Below are the code and all the weights of a small trained network. Each question names an input and a target symbol and asks about switching units off, where a switched-off unit gives its printed mean instead of its output.

import numpy as np


def w(rows, s, z=0):
    codes = np.array(rows[::2]) - 128.0
    scale = np.full(codes.shape[1], s)
    scale[-1] = z or s
    return codes * scale


def norm(h):
    return h / np.sqrt((h * h).mean(-1, keepdims=True) + 1e-5)


def f(y):
    return y / 2 * (1 + np.tanh(0.7978845608 * (y + 0.044715 * y**3)))


def softmax(a):
    e = np.exp(a - a.max(-1, keepdims=True))
    return e / e.sum(-1, keepdims=True)


def log_softmax(a):
    a = a - a.max(-1, keepdims=True)
    return a - np.log(np.exp(a).sum(-1, keepdims=True))


def net(x, mask):
    ids = ['ΔΘΣΦαγεζηλμξπτψω'.index(c) for c in x.split()]
    T = len(ids)
    res = E[ids] + P[:T]
    r = norm(res)
    for j in range(2):
        rows = slice(4 * j, 4 * j + 4)
        q, k, v = (r @ M[0][rows].T for M in (Q, K, V))
        z = softmax(np.where(np.tri(T) > 0, q @ k.T / 4**0.5, -1e9)) @ v
        o = O[0][rows]
        res = res + np.where(mask[j], z, o[:, -1]) @ o[:, :-1]
    y = f(norm(res) @ A[0][:, :-1].T + A[0][:, -1])
    res = res + np.where(mask[2:6], y, B[0][:, -1]) @ B[0][:, :-1]
    return log_softmax(norm(res)[-1] @ U[:, :-1].T + U[:, -1])


Q, K, V, O, A, B = {}, {}, {}, {}, {}, {}
E = w([
[162,76,166,95],'Δ',
[136,62,134,89],'Θ',
[120,66,122,80],'Σ',
[126,125,196,121],'Φ',
[122,75,115,92],'α',
[183,106,64,119],'γ',
[100,102,232,104],'ε',
[141,86,60,136],'ζ',
[122,99,120,92],'η',
[116,79,87,114],'λ',
[102,96,99,106],'μ',
[175,112,139,77],'ξ',
[119,72,191,76],'π',
[195,133,177,72],'τ',
[15,35,249,118],'ψ',
[174,125,150,176],'ω',
],0.016)
P = w([
[124,154,103,102],'0',
[196,135,248,131],'1',
[58,188,170,152],'2',
[138,185,146,79],'3',
[157,49,115,177],'4',
[160,142,64,100],'5',
[98,210,191,91],'6',
[139,84,122,204],'7',
[52,156,119,132],'8',
[106,169,156,57],'9',
],0.016)
Q[0] = w([
[127,163,147,202],'h0',
[242,212,139,55],'h0',
[190,2,58,124],'h0',
[180,180,148,108],'h0',
[183,203,112,157],'h1',
[117,89,135,85],'h1',
[145,98,27,80],'h1',
[196,55,80,153],'h1',
],0.0098)
K[0] = w([
[146,114,142,47],'h0',
[122,166,223,193],'h0',
[75,169,207,134],'h0',
[34,112,111,136],'h0',
[159,168,254,152],'h1',
[5,165,82,198],'h1',
[120,140,189,158],'h1',
[50,181,164,210],'h1',
],0.008)
V[0] = w([
[110,82,160,139],'h0',
[132,102,126,251],'h0',
[184,117,116,38],'h0',
[67,175,28,136],'h0',
[94,136,57,156],'h1',
[82,83,136,110],'h1',
[109,192,92,170],'h1',
[138,83,167,55],'h1',
],0.013)
O[0] = w([
[182,86,210,60,145],'h0',
[97,147,195,219,3],'h0',
[254,56,155,79,227],'h0',
[175,203,11,96,38],'h0',
[203,154,60,182,87],'h1',
[151,123,137,171,169],'h1',
[143,189,161,170,57],'h1',
[69,113,78,144,234],'h1',
],0.0063,0.0061)
A[0] = w([
[82,121,255,153,189],'n0',
[160,97,175,19,142],'n1',
[219,146,183,136,159],'n2',
[60,167,100,118,253],'n3',
],0.0076,0.0028)
B[0] = w([
[81,130,1,184,208],'n0',
[102,182,57,177,255],'n1',
[58,34,126,156,148],'n2',
[70,155,83,208,153],'n3',
],0.0074,0.0068)
U = w([
[181,5,223,143,244],'Δ',
[195,64,136,158,211],'Θ',
[185,97,101,129,64],'Σ',
[131,124,114,141,73],'Φ',
[166,137,86,78,4],'α',
[182,180,137,111,138],'γ',
[110,133,156,117,33],'ε',
[186,195,94,167,204],'ζ',
[165,161,80,82,22],'η',
[171,174,90,131,108],'λ',
[148,211,18,88,177],'μ',
[135,157,129,12,127],'ξ',
[65,108,140,11,10],'π',
[146,180,188,34,191],'τ',
[88,155,168,111,159],'ψ',
[37,180,96,254,171],'ω',
],0.009,0.0033)

Each question gives the input, a string of symbols that net reads in full, and the target symbol t.
The units are the heads (4 rows each of Q, K, V and O) and the neurons (one row each of A and B). Each row of codes is followed by its name. A weight is (code - 128) times the scale printed after its matrix; where a second scale follows, it is the last column's (O, A, B and U).
mask holds one flag per unit, heads first, then neurons. A switched-off unit (its flag False) gives its mean, the last column of its rows in O or B, instead of its output. The means were averaged over made-up inputs and are rounded, as every weight is.
A unit's drop is (log p(t) with every unit on - log p(t) with that unit switched off) / (log p(t) with every unit on - log p(t) with every unit switched off).
The circuit of an input: a set's keep is (log p(t) with only the set's units on - log p(t) with every unit switched off) / (log p(t) with every unit on - log p(t) with every unit switched off). Starting from all 6 units, units are removed one at a time, each time the one whose removal leaves the highest keep (on an exact tie, the one counted first), for as long as the keep stays at least 0.8.
units of the circuit, in order: the units of the circuit, biggest drop first
unit that matters most: the unit with the biggest drop
k most important neurons: the k neurons with the biggest drops, biggest first
heads that matter: for each layer, one digit per head in row order, 1 if its drop is at least 0.15 and else 0, layers parted by /
drop when u is switched off: that unit's drop, to one decimal
input π λ μ ω α ω μ, target ω: units of the circuit, in order : (h0; n0)
input μ μ Φ, target μ: heads that matter : 10
input μ π τ, target μ: heads that matter : 10
input ξ ψ ζ τ α μ Θ, target μ: units of the circuit, in order : (n1; h1)
input ζ ζ ε π μ μ μ γ, target Δ: units of the circuit, in order : (n0; n1)
input μ μ μ, target μ: unit that matters most : h0
input μ ω α ξ Φ Φ π ζ, target Δ: heads that matter : 00
input ξ μ ζ γ α ω ω, target ω: heads that matter : 00
input ω π α η ξ π Θ μ, target Δ: units of the circuit, in order : (n0; n1)
input ξ μ Φ λ, target ω: 2 most important neurons : (n3; n0)
input μ ε ξ, target μ: heads that matter : 10
input Θ μ μ ζ ζ η μ η μ η, target μ: 3 most important neurons : (n1; n3; n2)
input μ Φ α ξ ω μ γ μ μ α, target μ: units of the circuit, in order : (h1; n1)
input μ μ ζ Θ, target μ: units of the circuit, in order : (h0)
input ω ω α Θ, target ω: 2 most important neurons : (n0; n1)
input ω π Σ α τ ω μ ω π, target ω: 2 most important neurons : (n0; n3)
input τ ξ ω α, target ω: drop when h0 is switched off : 1.0
input ψ μ μ μ μ μ γ μ μ η, target μ: drop when h1 is switched off : 0.3
input μ μ ζ Σ, target μ: drop when h0 is switched off : 0.7
input λ Δ Θ Θ ω π Φ ξ ω γ, target ω: most important neuron : (n3)
input Δ ω λ ε Σ ζ α μ, target Δ: 2 most important neurons : (n0; n1)
